Here is a tiny trained network, its code and every weight. The questions are about switching its units off for an input and a class, where a switched-off unit gives its printed mean instead of its output.

import numpy as np


def w(rows, s, z=0):
    codes = np.array(rows[::2]) - 128.0
    scale = np.full(codes.shape[1], s)
    scale[-1] = z or s
    return codes * scale


def norm(h):
    return h / np.sqrt((h * h).mean(-1, keepdims=True) + 1e-5)


def f(y):
    return y / 2 * (1 + np.tanh(0.7978845608 * (y + 0.044715 * y**3)))


def log_softmax(a):
    a = a - a.max(-1, keepdims=True)
    return a - np.log(np.exp(a).sum(-1, keepdims=True))


def net(x, mask):
    res = np.array(x, float).reshape(1, 3) / 4 @ E
    u = 0
    for l in range(2):
        y = f(norm(res) @ A[l][:, :-1].T + A[l][:, -1])
        res = res + np.where(mask[u : u + 5], y, B[l][:, -1]) @ B[l][:, :-1]
        u += 5
    return log_softmax(norm(res)[-1] @ U[:, :-1].T + U[:, -1])


A, B = {}, {}
E = w([
[46,180,150,73,128,184,201,56],'x0',
[2,155,197,78,96,129,110,150],'x1',
[136,73,114,112,78,87,37,126],'x2',
],0.0065)
A[0] = w([
[119,170,159,151,127,170,216,182,117],'0.n0',
[101,123,177,13,101,90,55,105,84],'0.n1',
[152,172,3,199,103,158,183,114,63],'0.n2',
[45,160,194,48,162,68,185,24,140],'0.n3',
[197,89,181,168,86,140,72,176,4],'0.n4',
],0.0074,0.0024)
B[0] = w([
[107,83,209,136,156,37,173,139,182],'0.n0',
[146,81,175,136,60,194,46,154,186],'0.n1',
[103,143,149,147,146,181,99,74,173],'0.n2',
[96,118,140,114,98,94,156,55,254],'0.n3',
[16,255,97,139,155,71,188,90,176],'0.n4',
],0.0096,0.0081)
A[1] = w([
[96,107,127,128,141,238,50,67,156],'1.n0',
[80,187,95,162,77,26,122,116,118],'1.n1',
[95,100,174,151,209,80,154,173,5],'1.n2',
[169,227,88,162,224,194,115,161,114],'1.n3',
[78,158,2,212,140,67,92,176,95],'1.n4',
],0.0074,0.0018)
B[1] = w([
[206,156,85,101,101,148,125,199,204],'1.n0',
[117,142,121,121,214,97,130,66,253],'1.n1',
[184,81,58,139,142,135,136,202,159],'1.n2',
[115,159,132,119,137,157,85,111,191],'1.n3',
[61,68,78,229,10,45,110,128,248],'1.n4',
],0.011,0.0055)
U = w([
[28,111,207,77,152,93,228,45,176],'0',
[5,147,71,232,116,17,27,109,157],'1',
[72,112,102,89,161,133,106,167,2],'2',
[199,224,108,151,185,224,89,87,141],'3',
[147,87,167,190,241,83,171,251,137],'4',
[95,166,153,100,157,117,102,185,16],'5',
[147,125,49,86,99,117,88,193,111],'6',
[85,107,211,13,1,163,5,187,136],'7',
],0.013,0.0084)

Each question gives the input, the list of numbers given to net, and the class t.
The units are the neurons (one row each of A and B). Each row of codes is followed by its name. A weight is (code - 128) times the scale printed after its matrix; where a second scale follows, it is the last column's (A, B and U).
mask holds one flag per neuron, layer by layer. A switched-off neuron (its flag False) gives its mean, the last column of its row in B, instead of its output. The means were averaged over made-up inputs and are rounded, as every weight is.
A unit's drop is (log p(t) with every unit on - log p(t) with that unit switched off) / (log p(t) with every unit on - log p(t) with every unit switched off).
unit that matters most: the unit with the biggest drop
top k neurons: the k neurons with the biggest drops, biggest first
top k neurons in layer l: the k neurons of layer l with the biggest drops, biggest first
drop of u: that unit's drop, to one decimal
input [-6,-8,-7], class 3: top neuron in layer 0 => 0.n2
input [0,0,-5], class 4: top 3 neurons => 0.n0, 1.n2, 0.n4
input [0,-2,-5], class 4: top 2 neurons in layer 0 => 0.n0, 0.n3
input [2,-3,6], class 6: top 3 neurons in layer 0 => 0.n0, 0.n1, 0.n3
input [-1,-5,0], class 3: top 2 neurons in layer 1 => 1.n0, 1.n3
input [1,-3,-7], class 4: top 2 neurons => 0.n0, 1.n2
input [6,1,3], class 7: top 3 neurons => 0.n1, 0.n4, 0.n0
input [1,2,0], class 7: top 2 neurons => 0.n1, 0.n4
input [1,1,-1], class 0: top 2 neurons => 0.n3, 1.n4
input [-3,-4,-4], class 3: top 2 neurons => 0.n2, 1.n4
input [-6,-8,-8], class 3: top 2 neurons in layer 1 => 1.n3, 1.n4
input [7,-4,6], class 7: top 2 neurons => 0.n4, 1.n1
input [0,4,-1], class 7: top 2 neurons in layer 0 => 0.n1, 0.n4
input [-2,2,-5], class 4: unit that matters most => 1.n2
input [1,-4,-3], class 3: drop of 0.n2 => 0.6
input [-6,6,-5], class 4: drop of 1.n2 => 0.1
input [1,-5,1], class 3: drop of 0.n3 => 0.0
input [2,-4,4], class 6: top 2 neurons in layer 1 => 1.n0, 1.n1
